Below are the code and all the weights of a small trained network. Each question names an input and a class and asks about switching units off, where a switched-off unit gives its printed mean instead of its output.

import numpy as np


def w(rows, s, z=0):
    codes = np.array(rows[::2]) - 128.0
    scale = np.full(codes.shape[1], s)
    scale[-1] = z or s
    return codes * scale


def f(y):
    return y / 2 * (1 + np.tanh(0.7978845608 * (y + 0.044715 * y**3)))


def log_softmax(a):
    a = a - a.max(-1, keepdims=True)
    return a - np.log(np.exp(a).sum(-1, keepdims=True))


def net(x, mask):
    res = np.array(x, float).reshape(1, 6) / 4 @ E
    y = f(res @ A[0][:, :-1].T + A[0][:, -1])
    res = res + np.where(mask, y, B[0][:, -1]) @ B[0][:, :-1]
    return log_softmax(res[-1] @ U[:, :-1].T + U[:, -1])


A, B = {}, {}
E = w([
[132,129,87,35,20,82],'x0',
[123,45,133,124,111,175],'x1',
[34,143,86,132,160,102],'x2',
[125,59,189,141,157,4],'x3',
[134,86,144,45,184,155],'x4',
[134,65,6,164,135,137],'x5',
],0.012)
A[0] = w([
[154,61,44,134,93,161,123],'N0',
[220,118,197,159,165,47,201],'N1',
[133,157,140,32,83,156,212],'N2',
[148,54,131,197,129,168,186],'N3',
[49,78,182,89,161,101,217],'N4',
[136,180,133,170,247,153,215],'N5',
[123,76,55,77,105,92,179],'N6',
[168,116,83,180,87,175,202],'N7',
[30,108,95,191,187,124,254],'N8',
[46,141,121,224,181,136,87],'N9',
[79,172,119,114,108,165,203],'N10',
],0.012,0.0059)
B[0] = w([
[153,53,102,163,98,130,218],'N0',
[155,172,252,138,81,95,253],'N1',
[89,152,94,31,90,155,238],'N2',
[129,41,188,160,135,170,214],'N3',
[167,90,172,34,228,47,222],'N4',
[152,201,149,150,192,195,243],'N5',
[184,93,47,135,98,93,227],'N6',
[95,108,138,188,65,182,215],'N7',
[123,125,71,194,218,100,253],'N8',
[38,182,139,221,181,93,216],'N9',
[53,199,105,116,126,169,190],'N10',
],0.011,0.013)
U = w([
[132,36,128,184,91,181,7],'0',
[195,71,130,111,188,31,11],'1',
[84,128,152,25,191,176,200],'2',
[97,162,91,201,224,147,103],'3',
[72,221,67,121,42,131,166],'4',
[178,172,218,136,71,77,249],'5',
[221,168,141,108,182,250,151],'6',
[188,100,14,110,47,115,186],'7',
],0.011,0.002)

Each question gives the input, the list of numbers given to net, and the class t.
The units are the neurons (one row each of A and B). Each row of codes is followed by its name. A weight is (code - 128) times the scale printed after its matrix; where a second scale follows, it is the last column's (A, B and U).
mask holds one flag per neuron, in row order. A switched-off neuron (its flag False) gives its mean, the last column of its row in B, instead of its output. The means were averaged over made-up inputs and are rounded, as every weight is.
A unit's drop is (log p(t) with every unit on - log p(t) with that unit switched off) / (log p(t) with every unit on - log p(t) with every unit switched off).
The circuit of an input: a set's keep is (log p(t) with only the set's units on - log p(t) with every unit switched off) / (log p(t) with every unit on - log p(t) with every unit switched off). Starting from all 11 units, units are removed one at a time, each time the one whose removal leaves the highest keep (on an exact tie, the one counted first), for as long as the keep stays at least 0.8.
units of the circuit, in order: the units of the circuit, biggest drop first
k most important neurons: the k neurons with the biggest drops, biggest first
drop when u is switched off: that unit's drop, to one decimal
input [-2,2,2,5,6,-7], class 1: units of the circuit, in order -> [N4]
input [1,2,5,-7,4,2], class 4: 2 most important neurons -> [N10, N4]
input [-4,-2,-4,-2,-2,-1], class 6: units of the circuit, in order -> [N5, N8]
input [8,-7,5,4,2,-5], class 2: units of the circuit, in order -> [N2, N4]
input [-4,8,-2,-2,2,-6], class 2: units of the circuit, in order -> [N4, N6]
input [-3,-2,2,7,-1,-2], class 5: 3 most important neurons -> [N1, N6, N0]
input [4,1,0,4,-7,1], class 7: units of the circuit, in order -> [N9, N6]
input [6,-1,-6,-6,8,-7], class 2: 3 most important neurons -> [N7, N6, N9]
input [-4,6,-3,-7,-8,-4], class 0: 4 most important neurons -> [N7, N3, N8, N4]
input [4,3,2,2,-5,-4], class 4: 3 most important neurons -> [N1, N3, N0]
input [-1,6,-6,7,4,-5], class 5: 2 most important neurons -> [N1, N8]
input [-3,-6,-1,-4,-5,-6], class 6: 2 most important neurons -> [N5, N8]
input [-4,2,-7,-1,1,-6], class 5: 2 most important neurons -> [N1, N8]
input [6,-2,-4,1,5,-4], class 2: units of the circuit, in order -> [N2]
input [3,1,2,2,5,6], class 7: 2 most important neurons -> [N6, N1]
input [-4,3,-6,6,4,-4], class 5: drop when N10 is switched off -> 0.0
input [3,7,7,-8,4,7], class 7: drop when N6 is switched off -> 0.8
input [-4,6,0,-6,-6,5], class 0: drop when N7 is switched off -> 1.4
